Questions about the table below. Rows and columns are numbered from 1.
1) Give the entry at row 1, column 1.
2) Give the entry in row 3 and column 1.
3) Give the entry in the top-right corner.
4) Give the bottom-right entry.
5) Give the bottom-left entry.
6) Give the entry at row 1, column 3.
7) Give the entry in row 2 and column 2.
8) Give the entry just right of the largest entry.
[[113 128 134 130 124 120 137 146 128 118 140 120 127 142 115]
 [130 113 124 137 130 134 146 124 124 107 130 138 120 118 135]
 [134 144 121 135 135 126 153 112 133 127 131 130 130 122 132]
 [128 141 145 116 131 115 115 130 126 117 126 118 128 112 124]
 [124 134 129 136 113 150 132 129 136 124 121 136 128 111 140]
 [132 138 138 112 134 113 120 121 129 123 127 114 131 112 123]
 [131 133 140 107 130 117 115 117 130 123 119 118 131 114 123]
 [127 132 133 135 139 116 122 133 126 137 140 110 140 111 125]]
1) 113
2) 134
3) 115
4) 125
5) 127
6) 134
7) 113
8) 112

Questions about the table below. Rows and columns are numbered from 1.
1) What is the entry just left of the smallest entry?
2) What is the entry at row 3, column 1?
3) What is the entry directly below the smallest entry?
4) What is the entry at row 3, column 3?
5) What is the entry in row 1 and column 3?
6) What is the entry in the top-left corner?
7) What is the entry in the top-right corner?
8) What is the entry in the bottom-right corner?
[[132 129 143 121 138 139 139 117 127]
 [120 137 155 109 157 123 130 113 144]
 [139 143 125 135 134 129 115 135 133]
 [136 128 129 124 131 122 131 136 127]
 [127 131 138 123 134 133 135 121 129]
 [134 124 142 123 138 124 133 127 123]
 [132 129 143 121 138 140 140 117 127]
 [132 129 126 125 128 124 129 134 129]
 [134 129 125 125 128 123 129 135 129]
 [134 129 126 125 129 123 130 136 128]]
1) 155
2) 139
3) 135
4) 125
5) 143
6) 132
7) 127
8) 128

Questions about the array below. Counting starts at 1.
1) Find the entry at row 3, column 3.
2) Find the entry in the top-left corner.
3) Find the bottom-right entry.
4) Find the entry directly below the largest entry.
5) Find the bottom-left entry.
6) Find the entry at row 1, column 3.
7) Find the entry at row 2, column 1.
[[103 146 131 118]
 [141 153 135 147]
 [105 133 145 129]
 [145 128 148 134]
 [110 140 132 153]
 [105 144 147 133]
 [154 148 110 117]
 [150 152 121 148]
 [146 104 109 136]
 [146 120 138 146]
 [141 117 139 116]
 [110 147 137 111]]
1) 145
2) 103
3) 111
4) 150
5) 110
6) 131
7) 141

Questions about the array below. Indices start at 1.
1) Read off the entry directly below 135.
2) Read off the entry in row 1 and column 1.
3) Read off the entry at row 2, column 2.
120  155  135  139
119  101  136  129
1) 136
2) 120
3) 101

x =
[[109, 105, 108, 108, 106, 127, 128],
 [143, 136, 136, 137, 137, 131, 133],
 [114, 117, 124, 122, 137, 138, 136],
 [123, 119, 132, 136, 139, 131, 128],
 [139, 138, 131, 139, 130, 137, 131]]
Indices start at 1.
Read off the entry just right of 124.
122
The entry at row 1, column 1 is 109
Read off the entry directly below 117.
119
Read off the entry in row 2 and column 1.
143
Read off the entry at row 3, column 1.
114
The top-right entry -> 128
The entry directly below 132 -> 131
The bottom-left entry -> 139
The entry just right of the largest entry -> 136
The entry at row 1, column 2 -> 105
Read off the entry in row 3 and column 2.
117
Read off the entry directly above the centre entry.
137
Read off the bottom-right entry.
131

Questions about the grid below.
1) The entry in the bottom-left corner?
2) The bottom entry of the column that holds the largest entry?
3) The entry in the bottom-right corner?
4) The 1st entry in reading order?
5) The top-right entry?
6) The entry directly above the smallest entry?
7) The 2nd entry on the diagonal from the top-right corner?
8) The fourth entry, reading row by row?
[[115 137 117 123 136 129 125 128 143 130 135]
 [114 125 133 120 128 125 131 120 147 131 126]
 [128 131 134 129 107 130 149 145 155 125 143]
 [128 134 121 124 130 123 136 134 130 132 135]
 [127 132 142 136 125 114 143 141 128 128 118]
 [127 132 118 143 126 117 141 142 131 126 128]
 [126 138 121 134 143 130 130 139 135 123 122]
 [102 133 126 141 142 126 140 115 124 123 115]]
1) 102
2) 124
3) 115
4) 115
5) 135
6) 126
7) 131
8) 123

Questions about the array below. Indices start at 1.
1) Which number is the entry at row 2, column 3?
2) Which number is the top entry of the column that holds the smallest entry?
3) Which number is the entry in row 3 and column 1?
4) Which number is the entry in row 1 and column 2?
5) Which number is the entry in the top-left corner?
6) Which number is the entry directly below 112?
7) Which number is the entry in the bottom-right corner?
8) Which number is the entry just left of the largest entry?
[[127 106 142 125 113 110 116 111 146 129]
 [123 112 113 145 149 108 122 119 103 102]
 [145 145 123 142 146 103 117 136 145 108]
 [151 134 120 127 132 120 149 122 146 108]
 [129 132 118 121 107 114 114 131 107 114]
 [122 126 103 152 142 141 114 124 140 140]
 [146 143 148 146 149 127 110 103 108 154]]
1) 113
2) 129
3) 145
4) 106
5) 127
6) 145
7) 154
8) 108

Read these off the grid that follows.
1) The entry just left of 106?
2) The first entry in reading order?
3) The third smallest entry?
[[130, 136, 142, 139], [142, 106, 127, 135], [137, 112, 115, 117], [142, 119, 139, 141], [117, 146, 135, 130], [123, 154, 150, 139], [113, 138, 117, 115], [124, 127, 110, 107], [111, 127, 112, 120], [143, 113, 132, 136], [138, 126, 143, 142], [144, 115, 130, 130]]
1) 142
2) 130
3) 110

m = [[130, 124, 126, 129, 127, 136, 146, 133, 130, 137], [129, 122, 130, 125, 122, 141, 140, 130, 127, 131], [131, 139, 129, 132, 135, 119, 131, 134, 133, 120], [129, 137, 132, 128, 129, 122, 122, 128, 131, 120], [127, 115, 136, 116, 121, 155, 138, 127, 122, 128], [128, 131, 128, 127, 119, 135, 130, 125, 129, 132], [122, 112, 123, 124, 134, 134, 127, 124, 122, 140], [125, 112, 133, 116, 135, 147, 135, 128, 122, 135], [127, 131, 128, 126, 119, 131, 123, 121, 128, 130], [131, 138, 138, 128, 136, 120, 128, 133, 131, 118], [123, 112, 114, 127, 136, 132, 131, 127, 123, 141], [133, 142, 121, 141, 119, 118, 130, 130, 134, 127], [135, 141, 123, 141, 121, 117, 133, 134, 134, 123], [123, 117, 133, 122, 135, 128, 114, 123, 122, 122]]
Find the entry just left of the largest entry.
A: 121
Find the largest entry.
A: 155

Read these off the table that follows.
1) Which number is the fourth entry from the end, reading row by row?
2) Which number is the third entry from the end, reading row by row?
3) Which number is the second entry from the end, reading row by row?
4) Which number is the entry in the bottom-left corner?
5) Which number is the entry in the top-left corner?
6) Which number is the entry in the top-right corner?
7) Which number is the entry just left of 107?
8) Which number is the entry directly below the smallest entry?
[[121 127 128 133 130 124 136 129 140 103 138 124 135 117 140 137]
 [137 127 132 129 123 112 123 127 132 144 120 127 140 139 133 132]
 [118 133 124 114 119 123 129 126 136 143 134 135 131 130 133 118]
 [147 127 131 128 115 122 124 132 112 114 125 135 129 124 114 113]
 [137 140 130 134 117 135 132 132 150 139 132 126 124 129 136 150]
 [116 119 133 135 128 133 117 129 115 126 136 128 130 128 107 140]
 [124 136 128 126 113 126 132 124 137 134 129 135 127 130 134 121]]
1) 127
2) 130
3) 134
4) 124
5) 121
6) 137
7) 128
8) 144
